[[136 114 134 125 127 129 138 133 118 136]
 [121 128 129 121 124 118 126 133 141 128]
 [123 134 115 129 140 137 139 129 113 120]
 [123 141 107 140 131 141 131 152 128 113]
 [123 128 123 123 128 124 138 125 115 136]
 [139 130 127 113 117 111 116 120 122 145]
 [139 114 142 124 136 131 140 122 127 133]
 [126 132 132 120 118 116 117 116 126 136]
 [134 126 129 127 137 132 134 117 123 127]
 [140 129 126 115 119 116 125 117 116 149]
 [118 132 121 138 130 139 129 142 135 122]] yields 136

[[130 127 123 138 121 133 135 123 129 139 133 128 118 131 126]
 [125 139 128 124 128 140 125 129 138 127 135 132 128 121 134]
 [121 141 137  98 133 117 118 130 127 116 121 125 151 128 123]
 [128 119 119 141 130 131 130 132 130 131 127 125 122 123 124]
 [129 134 119 133 120 146 128 130 140 131 123 141 121 130 139]
 [127 120 130 121 134 117 122 130 120 118 119 118 145 129 118]
 [123 127 135 115 130 122 127 119 125 124 125 125 133 130 124]
 [128 119 136 116 130 110 125 127 116 117 121 118 144 137 115]
 [122 136 138 121 122 124 126 126 126 134 134 125 123 130 132]
 [120 140 145  99 132 116 122 121 128 121 138 126 145 134 127]
 [131 120 127 140 130 129 134 123 124 138 131 128 116 137 127]] yields 130

[[131 113 134 142 144 133 126 121 132 133 125 142 132 124]
 [128 143 126 122 121 127 139 139 127 127 133 122 127 131]
 [135 118 138 136 137 137 111 113 135 136 131 136 136 134]
 [133 136 132 120 119 132 129 132 133 132 134 121 132 133]
 [128 138 126 126 126 127 142 140 127 127 130 126 127 127]
 [127 133 126 130 130 126 146 141 127 127 127 129 127 123]
 [129 132 129 132 133 129 130 128 129 129 130 132 129 130]
 [129 126 129 133 134 129 138 134 129 129 127 133 129 124]
 [136 133 136 116 115 136 124 130 136 136 137 117 136 136]
 [121 155 118 124 123 119 152 148 120 119 132 123 120 129]] yields 131

[[130 126 128 120 125 137 127 113 129 127 133]
 [129 125 132 120 126 129 129 119 121 125 130]
 [124 127 136 127 130 123 132 125 130 130 132]
 [131 127 127 120 126 139 127 112 130 127 134]
 [127 123 136 120 126 122 130 125 114 124 126]
 [130 126 129 120 125 135 128 115 127 126 132]
 [121 129 133 129 133 126 133 126 127 128 132]
 [111 136 118 135 144 139 136 128 117 119 129]
 [138 118 151 116 115 111 127 121 141 138 135]
 [128 124 135 120 126 125 129 122 117 125 128]] yields 130

[[116 113 132 118 115 126 119 117]
 [142 143 146 119 142 152 142 143]
 [141 142 136 130 141 139 139 140]
 [135 137 133 140 135 137 134 135]
 [125 126 126 145 125 127 125 125]
 [131 130 128 130 131 122 131 131]
 [145 145 150 107 145 155 145 145]] yields 116

[[139 124 122 119 134 122 141 122 125 123 136 135 120 122 119 144]
 [134 121 128 155 148 102 115 136  98 108 138 121 144 134 121 117]
 [130 125 124 113 124 133 140 120 135 131 132 135 123 123 123 141]
 [134 130 129 140 137 118 122 135 117 122 127 124 127 131 129 123]
 [137 136 131 141 138 121 120 138 120 124 121 123 119 132 134 122]
 [147 124 120 122 141 115 143 123 118 118 138 135 116 122 116 147]
 [125 151 138 133 120 145 114 142 145 145 101 119 109 135 152 112]] yields 139

[[126 128 130 139 128 136 133 126 134 128 142 138 126 132 143]
 [140 129 135 131 125 150 140 142 120 145 138 137 137 126 139]
 [125 137 133 122 145 117 122 124 135 124 114 120 136 123 115]
 [120 131 132 128 136 123 125 119 131 122 125 128 130 125 127]
 [132 123 118 127 117 124 126 133 127 127 128 124 120 134 125]
 [132 127 133 129 121 144 137 133 116 138 134 135 133 123 136]
 [127 138 135 123 145 122 124 125 133 127 116 122 138 123 117]
 [132 127 132 125 121 139 134 133 115 137 129 130 132 122 130]] yields 126
---
[101 145 146 150 123] >> 150, 101

[128 131 149 150] >> 150, 128

[[135 144 121 112 107]
 [126 150 136 137 118]
 [134 110 125 119 140]] >> 150, 107

[150 140 122 123 117 131 122] >> 150, 117

[120 105 114 144 119 100 121] >> 144, 100

[126 157 104 125 158] >> 158, 104
---
[[124 139 118 133 134 149 120]
 [124 128 119 131 137 144 100]
 [124 141 118 134 134 142 114]] -> 139

[[134 127 139 105 125]
 [141 126 132 127 106]
 [115 130 122 135 149]] -> 127

[[128 128 128 128 128]
 [121 112 155 115 143]
 [138 113 122 140 145]] -> 128

[[122 129 140 141]
 [141 116 121 136]
 [121 136 100 124]] -> 129

[[144 125 139 119]
 [110 134 117 124]
 [149 125 142 124]] -> 125

[[114 151 127 137 134 141]
 [114 153 111 128 131 135]
 [114 142 130 138 129 137]] -> 151

[[128 139 126 123 122]
 [124 145 122 128 128]
 [124 150 122 125 125]] -> 139

[[115 137 121 148 141 131 105]
 [116 117 114 107 131 150 113]
 [152 132 129 142 116 118 127]] -> 137

[[135 129 125 128 128 130 122]
 [103 105 135 155 151 115 143]
 [135 120 154 124 119 114 118]] -> 129
